Here is a tiny trained network, its code and every weight. The questions are about switching its units off for an input and a target symbol, where a switched-off unit gives its printed mean instead of its output.

import numpy as np


def w(rows, s, z=0):
    codes = np.array(rows[::2]) - 128.0
    scale = np.full(codes.shape[1], s)
    scale[-1] = z or s
    return codes * scale


def f(y):
    return np.maximum(y, 0)


def softmax(a):
    e = np.exp(a - a.max(-1, keepdims=True))
    return e / e.sum(-1, keepdims=True)


def log_softmax(a):
    a = a - a.max(-1, keepdims=True)
    return a - np.log(np.exp(a).sum(-1, keepdims=True))


def net(x, mask):
    ids = ['ΔΛΠΣΦαβεζημψ'.index(c) for c in x.split()]
    T = len(ids)
    res = E[ids] + P[:T]
    u = 0
    for l in range(2):
        r = res
        for j in range(2):
            rows = slice(2 * j, 2 * j + 2)
            q, k, v = (r @ M[l][rows].T for M in (Q, K, V))
            z = softmax(np.where(np.tri(T) > 0, q @ k.T / 2**0.5, -1e9)) @ v
            o = O[l][rows]
            res = res + np.where(mask[u + j], z, o[:, -1]) @ o[:, :-1]
        u += 2
        y = f(res @ A[l][:, :-1].T + A[l][:, -1])
        res = res + np.where(mask[u : u + 4], y, B[l][:, -1]) @ B[l][:, :-1]
        u += 4
    return log_softmax(res[-1] @ U[:, :-1].T + U[:, -1])


Q, K, V, O, A, B = {}, {}, {}, {}, {}, {}
E = w([
[135,130,157,152,157],'Δ',
[150,160,178,229,157],'Λ',
[107,156,238,138,131],'Π',
[136,147,113,48,125],'Σ',
[146,171,137,145,136],'Φ',
[144,126,116,163,167],'α',
[112,84,130,62,169],'β',
[163,169,138,253,160],'ε',
[168,190,95,155,118],'ζ',
[119,137,152,53,132],'η',
[152,127,43,81,152],'μ',
[113,89,159,129,180],'ψ',
],0.0057)
P = w([
[119,176,128,109,175],'0',
[193,166,153,100,184],'1',
[192,85,145,125,78],'2',
[226,113,159,102,145],'3',
[76,185,120,102,199],'4',
[53,85,93,164,33],'5',
[18,149,94,141,121],'6',
[216,159,164,91,216],'7',
[172,31,136,147,17],'8',
[253,71,163,109,115],'9',
[45,205,109,114,219],'10',
[60,55,106,140,25],'11',
[17,127,56,149,113],'12',
[173,137,161,53,180],'13',
],0.0057)
Q[0] = w([
[176,119,86,127,124],'L0H1',
[139,143,146,124,80],'L0H1',
[254,68,161,112,76],'L0H2',
[203,171,164,91,225],'L0H2',
],0.044)
K[0] = w([
[206,107,121,127,128],'L0H1',
[121,105,136,145,64],'L0H1',
[1,126,88,157,67],'L0H2',
[60,234,112,112,252],'L0H2',
],0.037)
V[0] = w([
[109,121,120,134,165],'L0H1',
[79,134,143,129,116],'L0H1',
[149,205,143,86,63],'L0H2',
[180,149,6,111,118],'L0H2',
],0.023)
O[0] = w([
[143,193,117,100,101,205],'L0H1',
[147,125,36,132,132,9],'L0H1',
[196,199,49,98,62,146],'L0H2',
[103,199,247,95,50,76],'L0H2',
],0.012,0.0011)
A[0] = w([
[131,125,126,128,128,2],'L0N1',
[132,128,128,129,126,19],'L0N2',
[27,116,169,145,168,238],'L0N3',
[245,138,73,108,85,214],'L0N4',
],0.012,0.0028)
B[0] = w([
[117,99,139,125,132,128],'L0N1',
[114,141,159,136,115,128],'L0N2',
[255,176,23,90,57,247],'L0N3',
[7,73,208,166,210,253],'L0N4',
],0.0081,0.0054)
Q[1] = w([
[147,149,151,162,142],'L1H1',
[123,101,115,150,91],'L1H1',
[180,216,156,80,254],'L1H2',
[67,215,41,124,123],'L1H2',
],0.033)
K[1] = w([
[90,130,96,118,102],'L1H1',
[129,163,124,108,163],'L1H1',
[145,254,106,90,241],'L1H2',
[213,72,230,107,184],'L1H2',
],0.029)
V[1] = w([
[159,95,165,91,151],'L1H1',
[119,63,125,145,66],'L1H1',
[159,170,143,253,128],'L1H2',
[164,147,154,146,162],'L1H2',
],0.022)
O[1] = w([
[136,152,110,176,125,193],'L1H1',
[87,90,92,136,59,2],'L1H1',
[160,10,205,13,167,131],'L1H2',
[160,73,175,140,144,205],'L1H2',
],0.012,0.0043)
A[1] = w([
[183,240,135,121,26,4],'L1N1',
[225,182,208,63,1,221],'L1N2',
[124,215,204,117,211,189],'L1N3',
[57,235,237,72,7,151],'L1N4',
],0.0099,0.0025)
B[1] = w([
[173,150,253,120,219,229],'L1N1',
[33,200,47,20,132,254],'L1N2',
[75,83,152,128,67,244],'L1N3',
[202,30,96,199,58,253],'L1N4',
],0.012,0.0098)
U = w([
[160,121,113,140,126,212],'Δ',
[216,36,181,107,156,34],'Λ',
[53,77,112,184,211,81],'Π',
[158,89,172,208,79,74],'Σ',
[83,123,192,140,134,255],'Φ',
[80,211,80,111,125,123],'α',
[137,206,202,154,181,76],'β',
[117,115,153,65,160,55],'ε',
[89,89,82,133,45,81],'ζ',
[4,206,108,208,101,111],'η',
[212,171,186,91,44,72],'μ',
[218,144,11,162,114,173],'ψ',
],0.0036,0.0093)

Each question gives the input, a string of symbols that net reads in full, and the target symbol t.
The units are the heads (2 rows each of Q, K, V and O) and the neurons (one row each of A and B). Each row of codes is followed by its name. A weight is (code - 128) times the scale printed after its matrix; where a second scale follows, it is the last column's (O, A, B and U).
mask holds one flag per unit, layer by layer, with each layer's heads first. A switched-off unit (its flag False) gives its mean, the last column of its rows in O or B, instead of its output. The means were averaged over made-up inputs and are rounded, as every weight is.
A unit's drop is (log p(t) with every unit on - log p(t) with that unit switched off) / (log p(t) with every unit on - log p(t) with every unit switched off).
The circuit of an input: a set's keep is (log p(t) with only the set's units on - log p(t) with every unit switched off) / (log p(t) with every unit on - log p(t) with every unit switched off). Starting from all 12 units, units are removed one at a time, each time the one whose removal leaves the highest keep (on an exact tie, the one counted first), for as long as the keep stays at least 0.8.
units of the circuit, in order: the units of the circuit, biggest drop first
most important unit: the unit with the biggest drop
top k neurons: the k neurons with the biggest drops, biggest first
k most important neurons of layer l: the k neurons of layer l with the biggest drops, biggest first
which heads matter: for each layer, one digit per head in row order, 1 if its drop is at least 0.15 and else 0, layers parted by /
input Φ α Π η η ψ ψ μ ψ ζ Π ε Δ η, target Π: which heads matter : 01 / 00
input Σ Δ Π Π, target Σ: top 4 neurons : (L1N4 L0N4 L0N3 L1N2)
input Λ ψ Λ, target Λ: units of the circuit, in order : (L1H2)
input ψ β Φ μ μ η α β ψ Δ μ ζ, target ψ: 3 most important neurons of layer 1 : (L1N1 L1N3 L1N2)
input ε Σ ζ μ Φ ψ μ Δ μ, target ψ: which heads matter : 01 / 01
input Π β Π Φ, target Π: units of the circuit, in order : (L0H2 L0N4)
input β Λ Φ ψ ψ Λ Λ, target ψ: units of the circuit, in order : (L0H2 L0N3 L1N1)
input Σ ψ β β Σ α Σ ψ μ η, target Σ: which heads matter : 01 / 01
input ψ α β ψ ζ ψ ψ ψ α Π, target ψ: units of the circuit, in order : (L0H2 L0N3 L1N1 L0N4)
input Λ Φ β, target Λ: units of the circuit, in order : (L1H2 L0H2 L1N2)
input β Σ β ε, target β: which heads matter : 11 / 01
input ζ Π η Φ ζ ζ Φ Π, target ζ: 2 most important neurons of layer 1 : (L1N4 L1N1)
input ε ψ μ Δ Π Λ ψ β, target Π: units of the circuit, in order : (L0H2 L0N4)
input β μ Δ Φ, target β: most important unit : L1H2
input Λ Φ Δ Δ η μ ψ ψ μ ψ, target ψ: top 2 neurons : (L0N3 L1N1)
input Δ μ β μ Π μ Φ β ζ Δ ζ, target β: which heads matter : 01 / 01
input μ ε Π β, target μ: top 2 neurons : (L1N1 L1N4)
input ε Π β ζ Δ ψ α β ε, target ψ: top 3 neurons : (L0N3 L1N1 L0N4)
input μ ε η Φ ζ Π Λ ψ, target ζ: 3 most important neurons of layer 1 : (L1N4 L1N1 L1N2)
input α ζ Λ α μ μ μ η, target μ: most important unit : L1N1
input Λ Σ β ψ α ψ Φ β Σ μ Δ ψ ζ, target μ: top 3 neurons : (L1N1 L1N4 L1N2)
input β β μ Π, target β: top 4 neurons : (L1N1 L0N4 L0N3 L1N4)
input μ Δ Σ Π η μ β Φ β α Λ Λ, target β: top 3 neurons : (L1N1 L0N3 L0N4)
input η Φ Π ψ Π ζ, target Π: top 2 neurons : (L0N4 L0N3)
input Σ ζ α, target Σ: top 2 neurons : (L0N4 L1N4)
input Δ Σ β Π Λ Π Π μ Φ ε Π Δ μ Φ, target Π: top 3 neurons : (L0N4 L0N3 L1N4)
input μ ψ α Δ η ζ ψ ζ α ζ Σ, target ζ: most important unit : L0H2
input μ μ Π ε α μ η ζ Λ β Σ, target ζ: top 4 neurons : (L1N4 L1N1 L1N2 L0N3)
input η Σ μ β η Π Π β η Δ α ε, target η: top 2 neurons : (L0N4 L0N3)
input η Λ Δ ψ Δ μ ψ ζ ζ α, target ψ: top 2 neurons : (L0N3 L1N1)
